Below is a small trained network, with its code and all its weights. Each question gives an input and a target symbol and asks what happens when units are switched off, that is, made to give their printed mean instead of their output.

import numpy as np


def w(rows, s, z=0):
    codes = np.array(rows[::2]) - 128.0
    scale = np.full(codes.shape[1], s)
    scale[-1] = z or s
    return codes * scale


def f(y):
    return y / 2 * (1 + np.tanh(0.7978845608 * (y + 0.044715 * y**3)))


def softmax(a):
    e = np.exp(a - a.max(-1, keepdims=True))
    return e / e.sum(-1, keepdims=True)


def log_softmax(a):
    a = a - a.max(-1, keepdims=True)
    return a - np.log(np.exp(a).sum(-1, keepdims=True))


def net(x, mask):
    ids = ['αγδθλμξπτ'.index(c) for c in x.split()]
    T = len(ids)
    res = E[ids] + P[:T]
    u = 0
    for l in range(3):
        r = res
        for j in range(2):
            rows = slice(3 * j, 3 * j + 3)
            q, k, v = (r @ M[l][rows].T for M in (Q, K, V))
            z = softmax(np.where(np.tri(T) > 0, q @ k.T / 3**0.5, -1e9)) @ v
            o = O[l][rows]
            res = res + np.where(mask[u + j], z, o[:, -1]) @ o[:, :-1]
        u += 2
        y = f(res @ A[l][:, :-1].T + A[l][:, -1])
        res = res + np.where(mask[u : u + 4], y, B[l][:, -1]) @ B[l][:, :-1]
        u += 4
    return log_softmax(res[-1] @ U[:, :-1].T + U[:, -1])


Q, K, V, O, A, B = {}, {}, {}, {}, {}, {}
E = w([
[115,69,115,70],'α',
[201,147,137,106],'γ',
[203,131,135,122],'δ',
[113,86,153,175],'θ',
[187,122,115,65],'λ',
[158,93,115,83],'μ',
[161,102,136,132],'ξ',
[96,133,254,66],'π',
[66,166,77,88],'τ',
],0.024)
P = w([
[254,8,13,79],'0',
[147,63,72,160],'1',
[92,93,110,157],'2',
[56,96,133,140],'3',
[29,90,157,117],'4',
[7,89,174,91],'5',
],0.0071)
Q[0] = w([
[87,246,131,204],'L0H1',
[144,159,153,109],'L0H1',
[69,173,103,181],'L0H1',
[221,193,73,196],'L0H2',
[120,184,149,107],'L0H2',
[75,150,173,190],'L0H2',
],0.012)
K[0] = w([
[107,251,32,172],'L0H1',
[56,197,132,46],'L0H1',
[84,83,65,117],'L0H1',
[160,112,41,189],'L0H2',
[3,163,46,146],'L0H2',
[99,4,135,232],'L0H2',
],0.0063)
V[0] = w([
[77,165,186,55],'L0H1',
[194,74,253,189],'L0H1',
[152,185,176,105],'L0H1',
[126,104,231,56],'L0H2',
[166,161,120,15],'L0H2',
[106,249,241,90],'L0H2',
],0.006)
O[0] = w([
[13,177,150,139,133],'L0H1',
[57,128,79,99,60],'L0H1',
[2,111,111,147,70],'L0H1',
[164,162,114,217,195],'L0H2',
[144,90,148,194,253],'L0H2',
[222,90,111,140,13],'L0H2',
],0.0083,0.0039)
A[0] = w([
[134,97,214,236,17],'L0N1',
[125,161,183,112,197],'L0N2',
[83,83,40,67,73],'L0N3',
[55,201,255,88,254],'L0N4',
],0.0091,0.0022)
B[0] = w([
[184,39,10,225,167],'L0N1',
[66,218,253,90,151],'L0N2',
[157,49,29,210,234],'L0N3',
[32,211,189,88,252],'L0N4',
],0.006,0.0036)
Q[1] = w([
[199,254,205,112],'L1H1',
[113,168,134,198],'L1H1',
[166,113,131,206],'L1H1',
[152,149,94,96],'L1H2',
[137,144,141,91],'L1H2',
[65,103,42,157],'L1H2',
],0.015)
K[1] = w([
[217,254,190,113],'L1H1',
[112,217,215,203],'L1H1',
[168,122,116,213],'L1H1',
[198,193,86,24],'L1H2',
[170,162,138,25],'L1H2',
[96,99,43,139],'L1H2',
],0.01)
V[1] = w([
[130,154,192,79],'L1H1',
[92,58,216,103],'L1H1',
[2,127,115,121],'L1H1',
[139,116,71,161],'L1H2',
[178,127,77,255],'L1H2',
[168,59,161,69],'L1H2',
],0.0081)
O[1] = w([
[153,98,128,122,50],'L1H1',
[254,117,140,36,197],'L1H1',
[188,184,141,176,188],'L1H1',
[88,197,183,91,209],'L1H2',
[130,160,107,142,182],'L1H2',
[51,134,118,174,254],'L1H2',
],0.0083,0.0033)
A[1] = w([
[80,189,101,162,71],'L1N1',
[20,54,190,128,80],'L1N2',
[190,65,179,156,254],'L1N3',
[125,250,114,214,230],'L1N4',
],0.011,0.0036)
B[1] = w([
[126,25,166,254,173],'L1N1',
[167,145,206,85,183],'L1N2',
[12,155,36,213,197],'L1N3',
[146,68,169,112,254],'L1N4',
],0.0091,0.0073)
Q[2] = w([
[114,175,169,169],'L2H1',
[29,78,40,133],'L2H1',
[192,184,161,110],'L2H1',
[189,131,135,99],'L2H2',
[164,146,69,233],'L2H2',
[255,100,146,112],'L2H2',
],0.0089)
K[2] = w([
[50,136,152,114],'L2H1',
[135,46,43,168],'L2H1',
[89,167,254,198],'L2H1',
[92,139,156,130],'L2H2',
[141,154,95,191],'L2H2',
[184,72,155,150],'L2H2',
],0.0098)
V[2] = w([
[131,44,156,95],'L2H1',
[187,107,63,150],'L2H1',
[164,119,173,2],'L2H1',
[86,170,195,140],'L2H2',
[40,44,85,68],'L2H2',
[111,114,169,142],'L2H2',
],0.0085)
O[2] = w([
[204,177,196,141,196],'L2H1',
[150,187,208,255,127],'L2H1',
[169,173,100,171,118],'L2H1',
[208,145,115,59,106],'L2H2',
[27,143,80,154,255],'L2H2',
[104,77,31,49,144],'L2H2',
],0.0062,0.0076)
A[2] = w([
[172,191,58,87,252],'L2N1',
[106,35,1,56,66],'L2N2',
[42,30,117,94,254],'L2N3',
[181,250,195,46,175],'L2N4',
],0.0097,0.0038)
B[2] = w([
[47,198,11,155,133],'L2N1',
[118,154,64,184,162],'L2N2',
[172,176,165,121,251],'L2N3',
[64,54,34,139,141],'L2N4',
],0.011,0.013)
U = w([
[58,240,95,227,185],'α',
[180,43,95,32,255],'γ',
[124,116,92,113,36],'δ',
[165,105,104,130,67],'θ',
[156,120,107,125,53],'λ',
[187,215,201,2,251],'μ',
[134,95,93,156,13],'ξ',
[61,85,74,119,11],'π',
[167,94,102,128,84],'τ',
],0.0085,0.0052)

Each question gives the input, a string of symbols that net reads in full, and the target symbol t.
The units are the heads (3 rows each of Q, K, V and O) and the neurons (one row each of A and B). Each row of codes is followed by its name. A weight is (code - 128) times the scale printed after its matrix; where a second scale follows, it is the last column's (O, A, B and U).
mask holds one flag per unit, layer by layer, with each layer's heads first. A switched-off unit (its flag False) gives its mean, the last column of its rows in O or B, instead of its output. The means were averaged over made-up inputs and are rounded, as every weight is.
A unit's drop is (log p(t) with every unit on - log p(t) with that unit switched off) / (log p(t) with every unit on - log p(t) with every unit switched off).
The circuit of an input: a set's keep is (log p(t) with only the set's units on - log p(t) with every unit switched off) / (log p(t) with every unit on - log p(t) with every unit switched off). Starting from the 12 units with the biggest drops (on a tie, the unit counted first), units are removed one at a time, each time the one whose removal leaves the highest keep (on an exact tie, the one counted first), for as long as the keep stays at least 0.8.
units of the circuit, in order: the units of the circuit, biggest drop first
unit that matters most: the unit with the biggest drop
k most important neurons: the k neurons with the biggest drops, biggest first
k most important neurons of layer l: the k neurons of layer l with the biggest drops, biggest first
which heads matter: for each layer, one digit per head in row order, 1 if its drop is at least 0.15 and else 0, layers parted by /
drop of u: that unit's drop, to one decimal
input τ π τ α δ γ, target π: which heads matter	11 / 00 / 01
input τ ξ λ ξ, target μ: units of the circuit, in order	[L2N2, L1N1]
input α γ μ π, target α: unit that matters most	L1N3
input μ τ δ ξ ξ, target μ: which heads matter	00 / 10 / 00
input τ δ α, target α: units of the circuit, in order	[L2N2, L1N4]
input μ τ τ τ π θ, target ξ: units of the circuit, in order	[L0H2, L0N1]
input λ θ λ ξ λ θ, target μ: which heads matter	01 / 10 / 00
input γ μ θ α α, target μ: which heads matter	10 / 00 / 00
input λ π α θ τ τ, target γ: units of the circuit, in order	[L1H1, L0N4, L2N4, L2H2]
input α τ α, target μ: 2 most important neurons	[L1N2, L2N3]
input ξ τ γ α μ, target α: 2 most important neurons	[L1N4, L1N1]
input μ τ ξ τ τ μ, target μ: 2 most important neurons	[L1N2, L2N3]
input α π λ τ, target γ: 2 most important neurons	[L1N4, L0N1]
input θ τ θ λ, target α: unit that matters most	L0H2
input γ μ α τ γ τ, target μ: 2 most important neurons	[L1N1, L1N3]
input θ τ τ τ ξ α, target α: 2 most important neurons	[L2N2, L1N4]
input ξ θ τ τ α π, target α: 2 most important neurons of layer 1	[L1N3, L1N4]
input θ τ μ, target α: 3 most important neurons of layer 1	[L1N4, L1N1, L1N2]
input ξ ξ α λ, target α: drop of L2N1	0.2
input τ τ γ ξ τ τ, target π: drop of L1N3	0.3
input τ α τ τ τ, target π: drop of L0N3	0.2
input μ λ μ, target μ: unit that matters most	L1H1
